Here is a tiny trained network, its code and every weight. The questions are about switching its units off for an input and a target symbol, where a switched-off unit gives its printed mean instead of its output.

import numpy as np


def w(rows, s, z=0):
    codes = np.array(rows[::2]) - 128.0
    scale = np.full(codes.shape[1], s)
    scale[-1] = z or s
    return codes * scale


def norm(h):
    return h / np.sqrt((h * h).mean(-1, keepdims=True) + 1e-5)


def f(y):
    return y / 2 * (1 + np.tanh(0.7978845608 * (y + 0.044715 * y**3)))


def softmax(a):
    e = np.exp(a - a.max(-1, keepdims=True))
    return e / e.sum(-1, keepdims=True)


def log_softmax(a):
    a = a - a.max(-1, keepdims=True)
    return a - np.log(np.exp(a).sum(-1, keepdims=True))


def net(x, mask):
    ids = ['ΔΠαγεζηθλμξστφψω'.index(c) for c in x.split()]
    T = len(ids)
    res = E[ids] + P[:T]
    u = 0
    for l in range(2):
        q, k, v = (norm(res) @ M[l].T for M in (Q, K, V))
        z = softmax(np.where(np.tri(T) > 0, q @ k.T / 4**0.5, -1e9)) @ v
        res = res + np.where(mask[u], z, O[l][:, -1]) @ O[l][:, :-1]
        u += 1
        y = f(norm(res) @ A[l][:, :-1].T + A[l][:, -1])
        res = res + np.where(mask[u : u + 16], y, B[l][:, -1]) @ B[l][:, :-1]
        u += 16
    return log_softmax(norm(res)[-1] @ U[:, :-1].T + U[:, -1])


Q, K, V, O, A, B = {}, {}, {}, {}, {}, {}
E = w([
[166,109,6,147],'Δ',
[30,108,87,112],'Π',
[106,71,149,128],'α',
[115,187,76,89],'γ',
[115,183,85,92],'ε',
[138,69,61,100],'ζ',
[187,121,181,120],'η',
[109,165,205,140],'θ',
[162,217,111,181],'λ',
[105,70,148,125],'μ',
[107,69,147,118],'ξ',
[112,193,74,88],'σ',
[107,66,148,120],'τ',
[113,97,154,191],'φ',
[120,106,149,199],'ψ',
[131,96,144,189],'ω',
],0.017)
P = w([
[179,173,51,1],'0',
[39,113,103,202],'1',
[68,116,106,131],'2',
[72,119,102,133],'3',
[168,193,171,100],'4',
[142,152,143,103],'5',
[136,108,173,150],'6',
[120,92,130,147],'7',
[131,106,129,135],'8',
],0.0065)
Q[0] = w([
[59,121,67,109],'0.h1',
[146,82,172,204],'0.h1',
[83,76,194,202],'0.h1',
[164,3,16,161],'0.h1',
],0.02)
K[0] = w([
[70,119,87,88],'0.h1',
[145,84,177,187],'0.h1',
[94,91,209,181],'0.h1',
[145,5,84,133],'0.h1',
],0.023)
V[0] = w([
[130,132,111,97],'0.h1',
[127,219,84,72],'0.h1',
[127,252,52,9],'0.h1',
[138,77,151,136],'0.h1',
],0.0028)
O[0] = w([
[130,153,117,97,109],'0.h1',
[149,185,92,55,51],'0.h1',
[146,234,71,2,1],'0.h1',
[112,107,146,161,163],'0.h1',
],0.0073,0.0021)
A[0] = w([
[221,166,168,117,2],'0.n1',
[187,190,65,161,131],'0.n2',
[115,170,178,95,51],'0.n3',
[122,156,163,129,111],'0.n4',
[61,156,106,83,89],'0.n5',
[129,147,132,136,95],'0.n6',
[101,169,158,139,101],'0.n7',
[180,149,229,117,36],'0.n8',
[224,105,156,116,96],'0.n9',
[127,140,147,126,95],'0.n10',
[46,143,71,161,112],'0.n11',
[254,113,108,104,70],'0.n12',
[110,104,135,162,135],'0.n13',
[117,152,229,127,139],'0.n14',
[173,101,31,151,93],'0.n15',
[199,193,72,198,157],'0.n16',
],0.024,0.0065)
B[0] = w([
[113,111,41,180,184],'0.n1',
[182,107,152,220,207],'0.n2',
[176,64,108,139,138],'0.n3',
[188,125,148,106,138],'0.n4',
[1,137,105,109,177],'0.n5',
[156,126,131,136,119],'0.n6',
[215,120,155,115,131],'0.n7',
[201,197,204,50,236],'0.n8',
[100,210,116,193,219],'0.n9',
[157,131,133,127,124],'0.n10',
[112,145,233,120,190],'0.n11',
[34,132,83,89,214],'0.n12',
[40,125,114,162,229],'0.n13',
[184,101,66,147,255],'0.n14',
[141,18,190,51,192],'0.n15',
[126,92,23,177,197],'0.n16',
],0.042,0.009)
Q[1] = w([
[97,206,130,97],'1.h1',
[26,95,168,45],'1.h1',
[8,157,194,34],'1.h1',
[194,182,74,182],'1.h1',
],0.013)
K[1] = w([
[78,139,87,140],'1.h1',
[133,112,46,71],'1.h1',
[75,124,3,80],'1.h1',
[131,144,189,177],'1.h1',
],0.018)
V[1] = w([
[115,114,123,138],'1.h1',
[96,218,151,71],'1.h1',
[138,121,79,3],'1.h1',
[162,144,36,132],'1.h1',
],0.027)
O[1] = w([
[135,111,118,157,159],'1.h1',
[68,200,77,62,110],'1.h1',
[198,134,56,7,7],'1.h1',
[205,194,126,164,131],'1.h1',
],0.023,0.012)
A[1] = w([
[33,180,187,77,108],'1.n1',
[126,137,127,134,122],'1.n2',
[188,175,180,153,156],'1.n3',
[127,184,179,63,82],'1.n4',
[146,234,107,147,13],'1.n5',
[158,143,167,163,168],'1.n6',
[155,79,152,155,139],'1.n7',
[203,124,151,141,116],'1.n8',
[118,177,110,77,127],'1.n9',
[101,199,96,204,145],'1.n10',
[173,138,68,115,93],'1.n11',
[170,124,250,106,125],'1.n12',
[67,26,128,117,122],'1.n13',
[139,247,105,155,1],'1.n14',
[150,43,138,106,136],'1.n15',
[99,131,248,37,84],'1.n16',
],0.024,0.0087)
B[1] = w([
[89,63,29,124,178],'1.n1',
[129,132,131,128,132],'1.n2',
[105,170,82,109,158],'1.n3',
[99,57,171,149,137],'1.n4',
[192,194,178,165,173],'1.n5',
[136,105,69,98,166],'1.n6',
[159,89,116,105,161],'1.n7',
[75,124,89,92,134],'1.n8',
[167,96,160,166,144],'1.n9',
[193,186,195,136,252],'1.n10',
[82,123,148,153,131],'1.n11',
[107,119,39,92,142],'1.n12',
[154,182,203,95,198],'1.n13',
[171,233,190,167,184],'1.n14',
[171,158,185,111,157],'1.n15',
[108,253,179,92,147],'1.n16',
],0.052,0.021)
U = w([
[192,35,152,95,157],'Δ',
[11,156,146,125,122],'Π',
[103,94,97,142,254],'α',
[134,108,126,134,78],'γ',
[133,113,125,142,73],'ε',
[137,171,163,5,8],'ζ',
[167,237,83,155,146],'η',
[203,129,48,79,128],'θ',
[152,70,64,230,151],'λ',
[114,106,103,137,151],'μ',
[112,107,99,136,168],'ξ',
[131,108,143,149,77],'σ',
[116,107,101,130,158],'τ',
[45,89,192,219,47],'φ',
[108,100,138,155,90],'ψ',
[114,108,146,129,78],'ω',
],0.014,0.0055)

Each question gives the input, a string of symbols that net reads in full, and the target symbol t.
The units are the heads (4 rows each of Q, K, V and O) and the neurons (one row each of A and B). Each row of codes is followed by its name. A weight is (code - 128) times the scale printed after its matrix; where a second scale follows, it is the last column's (O, A, B and U).
mask holds one flag per unit, layer by layer, with each layer's heads first. A switched-off unit (its flag False) gives its mean, the last column of its rows in O or B, instead of its output. The means were averaged over made-up inputs and are rounded, as every weight is.
A unit's drop is (log p(t) with every unit on - log p(t) with that unit switched off) / (log p(t) with every unit on - log p(t) with every unit switched off).
unit that matters most: the unit with the biggest drop
top k neurons: the k neurons with the biggest drops, biggest first
k most important neurons of layer l: the k neurons of layer l with the biggest drops, biggest first
input Δ α η μ, target Δ: unit that matters most => 0.n8
input ω θ σ φ φ, target θ: 3 most important neurons of layer 0 => 0.n8, 0.n5, 0.n13
input ζ ξ ξ, target ζ: 2 most important neurons of layer 0 => 0.n12, 0.n9
input φ θ φ, target φ: 4 most important neurons of layer 0 => 0.n13, 0.n8, 0.n16, 0.n15
input Δ η η α, target Δ: top 4 neurons => 0.n12, 0.n8, 0.n16, 0.n9
input ζ φ σ ε, target ζ: top 2 neurons => 0.n5, 0.n12
input η Π φ η σ, target Π: top 3 neurons => 0.n2, 0.n11, 0.n12
input σ τ φ σ α α, target φ: top 3 neurons => 0.n15, 0.n12, 0.n8
input α α ψ η ζ θ ζ τ, target ζ: top 3 neurons => 0.n8, 0.n9, 0.n2
input θ η ξ, target θ: 4 most important neurons of layer 0 => 0.n5, 0.n12, 0.n9, 0.n3
input η φ α η σ, target φ: top 3 neurons => 0.n2, 0.n12, 0.n11
input φ α ξ, target φ: top 2 neurons => 0.n8, 0.n15
input α α α φ α φ γ, target φ: top 2 neurons => 0.n2, 0.n5
input φ μ ψ, target φ: unit that matters most => 0.n8
input Δ α η ε, target Δ: top 3 neurons => 0.n8, 0.n16, 0.n12
input ψ Π ζ η ψ, target Π: 2 most important neurons of layer 0 => 0.n11, 0.n15
input η ζ σ λ α, target ζ: top 3 neurons => 0.n16, 0.n11, 0.n5
input φ η ξ, target φ: top 3 neurons => 0.n8, 0.n15, 0.n16
input Δ ζ φ, target Δ: top 4 neurons => 0.n8, 0.n12, 0.n9, 0.n16
input Π η σ, target Π: unit that matters most => 0.n5
input φ Π η σ, target φ: 2 most important neurons of layer 0 => 0.n8, 0.n2
input Π μ θ φ, target Π: 2 most important neurons of layer 0 => 0.n2, 0.n16
input η ζ ψ Π σ, target ζ: 4 most important neurons of layer 0 => 0.n8, 0.n13, 0.n2, 0.n9
